Below are the code and all the weights of a small trained network. Each question names an input and a class and asks about switching units off, where a switched-off unit gives its printed mean instead of its output.

import numpy as np


def w(rows, s, z=0):
    codes = np.array(rows[::2]) - 128.0
    scale = np.full(codes.shape[1], s)
    scale[-1] = z or s
    return codes * scale


def norm(h):
    return h / np.sqrt((h * h).mean(-1, keepdims=True) + 1e-5)


def f(y):
    return np.maximum(y, 0)


def log_softmax(a):
    a = a - a.max(-1, keepdims=True)
    return a - np.log(np.exp(a).sum(-1, keepdims=True))


def net(x, mask):
    res = np.array(x, float).reshape(1, 8) / 4 @ E
    u = 0
    for l in range(2):
        y = f(norm(res) @ A[l][:, :-1].T + A[l][:, -1])
        res = res + np.where(mask[u : u + 9], y, B[l][:, -1]) @ B[l][:, :-1]
        u += 9
    return log_softmax(norm(res)[-1] @ U[:, :-1].T + U[:, -1])


A, B = {}, {}
E = w([
[153,98,159,96,116,141,158],'x0',
[185,239,114,95,163,40,113],'x1',
[130,43,6,2,226,129,158],'x2',
[121,134,108,99,55,147,130],'x3',
[132,111,169,128,146,113,204],'x4',
[124,104,129,87,87,120,148],'x5',
[116,201,60,203,115,235,152],'x6',
[148,113,180,105,122,145,174],'x7',
],0.0063)
A[0] = w([
[87,185,199,105,108,52,118,111],'0.n0',
[140,96,76,136,116,177,16,140],'0.n1',
[140,196,157,154,156,92,185,117],'0.n2',
[231,206,27,83,189,121,167,93],'0.n3',
[67,148,142,109,127,8,144,141],'0.n4',
[66,69,173,177,77,95,117,158],'0.n5',
[96,1,82,56,121,164,62,235],'0.n6',
[131,197,136,99,104,49,96,248],'0.n7',
[79,69,184,140,126,129,115,204],'0.n8',
],0.0072,0.0013)
B[0] = w([
[118,253,186,122,175,127,66,221],'0.n0',
[91,87,177,143,115,91,165,186],'0.n1',
[111,116,103,112,4,218,121,195],'0.n2',
[223,94,27,86,51,53,140,239],'0.n3',
[150,191,167,73,206,145,106,209],'0.n4',
[213,69,74,210,132,64,19,198],'0.n5',
[79,160,222,167,206,86,216,254],'0.n6',
[197,181,190,67,202,210,140,236],'0.n7',
[83,82,53,151,15,99,140,186],'0.n8',
],0.0066,0.0055)
A[1] = w([
[146,192,136,187,188,132,56,250],'1.n0',
[127,113,101,191,134,122,171,25],'1.n1',
[86,115,188,194,105,77,81,118],'1.n2',
[141,193,172,110,164,156,98,39],'1.n3',
[154,191,107,115,150,141,66,177],'1.n4',
[198,201,167,90,168,71,140,112],'1.n5',
[94,106,194,254,48,219,112,168],'1.n6',
[56,116,115,124,214,187,169,158],'1.n7',
[118,122,124,177,158,67,140,76],'1.n8',
],0.0073,0.0019)
B[1] = w([
[117,92,110,105,22,146,198,226],'1.n0',
[77,158,79,136,136,143,79,153],'1.n1',
[151,78,88,1,102,73,187,195],'1.n2',
[89,184,184,152,131,161,131,194],'1.n3',
[163,117,197,173,49,131,82,207],'1.n4',
[146,78,144,146,158,175,81,255],'1.n5',
[122,85,51,148,154,92,67,254],'1.n6',
[109,254,72,145,98,106,184,181],'1.n7',
[169,127,203,142,145,137,212,152],'1.n8',
],0.0078,0.0063)
U = w([
[196,49,92,117,47,2,143,253],'0',
[136,202,226,108,116,148,105,89],'1',
[76,55,161,147,156,39,237,113],'2',
[197,112,121,2,254,127,71,61],'3',
[71,24,64,212,83,87,111,18],'4',
[162,163,133,181,38,175,129,44],'5',
[38,123,62,139,148,167,185,211],'6',
],0.0067,0.0024)

Each question gives the input, the list of numbers given to net, and the class t.
The units are the neurons (one row each of A and B). Each row of codes is followed by its name. A weight is (code - 128) times the scale printed after its matrix; where a second scale follows, it is the last column's (A, B and U).
mask holds one flag per neuron, layer by layer. A switched-off neuron (its flag False) gives its mean, the last column of its row in B, instead of its output. The means were averaged over made-up inputs and are rounded, as every weight is.
A unit's drop is (log p(t) with every unit on - log p(t) with that unit switched off) / (log p(t) with every unit on - log p(t) with every unit switched off).
The circuit of an input: a set's keep is (log p(t) with only the set's units on - log p(t) with every unit switched off) / (log p(t) with every unit on - log p(t) with every unit switched off). Starting from the 12 units with the biggest drops (on a tie, the unit counted first), units are removed one at a time, each time the one whose removal leaves the highest keep (on an exact tie, the one counted first), for as long as the keep stays at least 0.8.
circuit, biggest first: the units of the circuit, biggest drop first
most important unit: the unit with the biggest drop
k most important neurons: the k neurons with the biggest drops, biggest first
k most important neurons of layer l: the k neurons of layer l with the biggest drops, biggest first
drop when u is switched off: that unit's drop, to one decimal
input [-7,-3,-6,-7,5,6,1,5], class 4: most important unit	1.n6
input [7,-1,-8,-5,-5,-3,3,7], class 4: circuit, biggest first	1.n6, 0.n7
input [3,1,-2,-5,8,7,-5,-6], class 1: 3 most important neurons of layer 0	0.n4, 0.n0, 0.n3
input [8,-2,-2,6,7,-6,6,-4], class 4: 2 most important neurons	1.n6, 0.n7
input [3,-4,-2,-8,7,-2,-1,-5], class 0: 2 most important neurons	1.n2, 0.n5
input [-8,1,5,-4,-1,-3,7,-6], class 0: 2 most important neurons of layer 0	0.n3, 0.n6
input [-6,-4,-8,-8,7,-3,0,0], class 0: circuit, biggest first	1.n2, 0.n5
input [-2,-1,-5,-7,-6,-4,5,-8], class 4: circuit, biggest first	1.n6, 0.n0, 0.n1
input [-8,-1,5,8,4,-3,-2,-8], class 2: circuit, biggest first	0.n6, 1.n8
input [7,4,6,-6,-1,-6,1,1], class 0: 2 most important neurons	0.n3, 0.n7
input [-5,-6,-6,1,7,-4,3,-6], class 4: 2 most important neurons	1.n6, 0.n3
input [-3,-2,7,-6,0,8,-2,2], class 2: 2 most important neurons of layer 0	0.n6, 0.n7
input [6,-1,1,-5,1,3,1,-5], class 6: 2 most important neurons	1.n7, 0.n5
input [-2,-8,6,7,-3,-8,-8,-7], class 2: most important unit	0.n6
input [8,-3,-5,-3,6,2,3,5], class 4: drop when 1.n6 is switched off	0.3
input [6,6,1,-1,-4,-5,8,-5], class 0: drop when 0.n3 is switched off	0.9
input [3,0,-7,-6,-1,6,8,6], class 4: drop when 0.n7 is switched off	0.2
